Below are the code and all the weights of a small trained network. Each question names an input and a target symbol and asks about switching units off, where a switched-off unit gives its printed mean instead of its output.

import numpy as np


def w(rows, s, z=0):
    codes = np.array(rows[::2]) - 128.0
    scale = np.full(codes.shape[1], s)
    scale[-1] = z or s
    return codes * scale


def f(y):
    return y / 2 * (1 + np.tanh(0.7978845608 * (y + 0.044715 * y**3)))


def softmax(a):
    e = np.exp(a - a.max(-1, keepdims=True))
    return e / e.sum(-1, keepdims=True)


def log_softmax(a):
    a = a - a.max(-1, keepdims=True)
    return a - np.log(np.exp(a).sum(-1, keepdims=True))


def net(x, mask):
    ids = ['Δβεζξω'.index(c) for c in x.split()]
    T = len(ids)
    res = E[ids] + P[:T]
    u = 0
    for l in range(2):
        r = res
        for j in range(2):
            rows = slice(2 * j, 2 * j + 2)
            q, k, v = (r @ M[l][rows].T for M in (Q, K, V))
            z = softmax(np.where(np.tri(T) > 0, q @ k.T / 2**0.5, -1e9)) @ v
            o = O[l][rows]
            res = res + np.where(mask[u + j], z, o[:, -1]) @ o[:, :-1]
        u += 2
        y = f(res @ A[l][:, :-1].T + A[l][:, -1])
        res = res + np.where(mask[u : u + 8], y, B[l][:, -1]) @ B[l][:, :-1]
        u += 8
    return log_softmax(res[-1] @ U[:, :-1].T + U[:, -1])


Q, K, V, O, A, B = {}, {}, {}, {}, {}, {}
E = w([
[96,152,120,112],'Δ',
[94,117,130,220],'β',
[52,128,80,155],'ε',
[156,94,153,76],'ζ',
[155,93,76,156],'ξ',
[156,49,246,118],'ω',
],0.012)
P = w([
[223,158,117,89],'0',
[59,154,137,113],'1',
[185,46,168,201],'2',
[37,126,128,61],'3',
[208,19,164,199],'4',
[36,119,124,46],'5',
[227,3,165,198],'6',
[47,127,108,32],'7',
],0.011)
Q[0] = w([
[60,223,105,83],'0.h0',
[76,144,79,73],'0.h0',
[120,7,152,129],'0.h1',
[152,200,152,215],'0.h1',
],0.011)
K[0] = w([
[61,40,98,165],'0.h0',
[40,95,114,115],'0.h0',
[230,245,104,124],'0.h1',
[65,135,104,86],'0.h1',
],0.011)
V[0] = w([
[159,233,2,101],'0.h0',
[207,184,231,41],'0.h0',
[68,144,78,68],'0.h1',
[54,84,190,68],'0.h1',
],0.0079)
O[0] = w([
[29,2,77,60,122],'0.h0',
[112,116,233,55,104],'0.h0',
[109,171,49,78,3],'0.h1',
[140,214,137,71,32],'0.h1',
],0.0084,0.0027)
A[0] = w([
[175,103,76,167,151],'0.n0',
[221,73,129,147,100],'0.n1',
[87,238,178,77,158],'0.n2',
[182,197,197,174,2],'0.n3',
[109,119,106,65,107],'0.n4',
[190,109,107,119,119],'0.n5',
[93,125,40,141,71],'0.n6',
[63,248,80,139,57],'0.n7',
],0.012,0.0042)
B[0] = w([
[82,143,163,152,202],'0.n0',
[61,184,70,170,255],'0.n1',
[91,87,59,175,162],'0.n2',
[55,177,97,91,168],'0.n3',
[161,201,82,66,136],'0.n4',
[90,137,152,175,146],'0.n5',
[185,255,177,153,205],'0.n6',
[17,107,207,115,191],'0.n7',
],0.0075,0.006)
Q[1] = w([
[103,35,172,154],'1.h0',
[128,95,167,5],'1.h0',
[219,183,131,84],'1.h1',
[108,156,107,91],'1.h1',
],0.012)
K[1] = w([
[202,59,70,56],'1.h0',
[36,19,228,51],'1.h0',
[112,132,255,252],'1.h1',
[98,51,93,170],'1.h1',
],0.0071)
V[1] = w([
[117,221,2,57],'1.h0',
[67,99,25,119],'1.h0',
[126,65,141,126],'1.h1',
[42,55,127,217],'1.h1',
],0.0058)
O[1] = w([
[154,99,25,168,134],'1.h0',
[94,129,2,166,255],'1.h0',
[83,108,137,94,83],'1.h1',
[27,187,63,128,254],'1.h1',
],0.0055,0.0015)
A[1] = w([
[119,169,150,118,143],'1.n0',
[174,208,132,63,91],'1.n1',
[115,2,80,136,105],'1.n2',
[230,129,103,132,125],'1.n3',
[105,211,106,170,87],'1.n4',
[195,115,129,93,145],'1.n5',
[195,107,104,147,253],'1.n6',
[110,172,149,98,180],'1.n7',
],0.012,0.0056)
B[1] = w([
[207,157,77,142,168],'1.n0',
[1,151,170,203,130],'1.n1',
[146,217,123,47,246],'1.n2',
[106,149,145,169,129],'1.n3',
[163,116,183,119,255],'1.n4',
[110,110,170,125,130],'1.n5',
[185,23,102,131,170],'1.n6',
[207,177,118,102,194],'1.n7',
],0.0089,0.0066)
U = w([
[16,151,62,56,58],'Δ',
[49,98,138,198,115],'β',
[167,190,116,102,39],'ε',
[153,113,79,2,182],'ζ',
[207,91,40,157,253],'ξ',
[120,77,188,78,136],'ω',
],0.0078,0.0023)

Each question gives the input, a string of symbols that net reads in full, and the target symbol t.
The units are the heads (2 rows each of Q, K, V and O) and the neurons (one row each of A and B). Each row of codes is followed by its name. A weight is (code - 128) times the scale printed after its matrix; where a second scale follows, it is the last column's (O, A, B and U).
mask holds one flag per unit, layer by layer, with each layer's heads first. A switched-off unit (its flag False) gives its mean, the last column of its rows in O or B, instead of its output. The means were averaged over made-up inputs and are rounded, as every weight is.
A unit's drop is (log p(t) with every unit on - log p(t) with that unit switched off) / (log p(t) with every unit on - log p(t) with every unit switched off).
The circuit of an input: a set's keep is (log p(t) with only the set's units on - log p(t) with every unit switched off) / (log p(t) with every unit on - log p(t) with every unit switched off). Starting from the 12 units with the biggest drops (on a tie, the unit counted first), units are removed one at a time, each time the one whose removal leaves the highest keep (on an exact tie, the one counted first), for as long as the keep stays at least 0.8.
circuit, biggest first: the units of the circuit, biggest drop first
most important unit: the unit with the biggest drop
k most important neurons: the k neurons with the biggest drops, biggest first
top k neurons in layer l: the k neurons of layer l with the biggest drops, biggest first
which heads matter: for each layer, one digit per head in row order, 1 if its drop is at least 0.15 and else 0, layers parted by /
input ζ ε Δ ζ Δ ε β, target ω: which heads matter => 10 / 01
input ω ζ ε ζ ω ξ, target ξ: circuit, biggest first => [0.h0 0.n7 1.n2]
input ζ ξ ω ε β ζ ξ, target ω: most important unit => 0.h0
input ξ ω ε ζ ζ ε ξ, target Δ: which heads matter => 10 / 00
input ε β Δ, target ξ: which heads matter => 11 / 11
input Δ β ζ ξ ζ ω ω, target ζ: circuit, biggest first => [0.h0 1.n2 0.n6]
input β ε ε ε, target ε: top 2 neurons in layer 1 => [1.n7 1.n4]
input ω β β, target ε: circuit, biggest first => [0.h0 1.n7 0.n3]
input ξ Δ ε, target Δ: circuit, biggest first => [0.h0 1.n2 1.n4]
input ε ε ε, target ξ: circuit, biggest first => [0.h0 0.h1 1.n6 1.h0]
input β Δ ξ, target β: circuit, biggest first => [0.n0 0.n1 1.n7]
input ε Δ ω, target ξ: circuit, biggest first => [0.h0 1.h0 1.n6 0.n7]
input Δ Δ ε ε ε ε ε, target ζ: circuit, biggest first => [0.h0 1.n2 0.n6]
input ω ε ε Δ Δ, target ε: 2 most important neurons => [0.n3 1.n7]
input ζ ε ε β Δ, target ω: which heads matter => 10 / 10
input β ξ ω ω ω ζ, target ε: circuit, biggest first => [0.h0]
input β Δ ε β ξ, target β: 2 most important neurons => [0.n0 0.n1]
input ξ ε ζ ζ Δ ξ Δ, target Δ: 4 most important neurons => [1.n2 0.n6 0.n1 1.n4]
input ω β Δ ζ ε ξ ζ, target ε: circuit, biggest first => [0.h0 0.n3 1.n7 0.n1]
input β ε ω, target β: most important unit => 0.n7
input ε ω ε, target ξ: top 3 neurons in layer 0 => [0.n7 0.n4 0.n6]
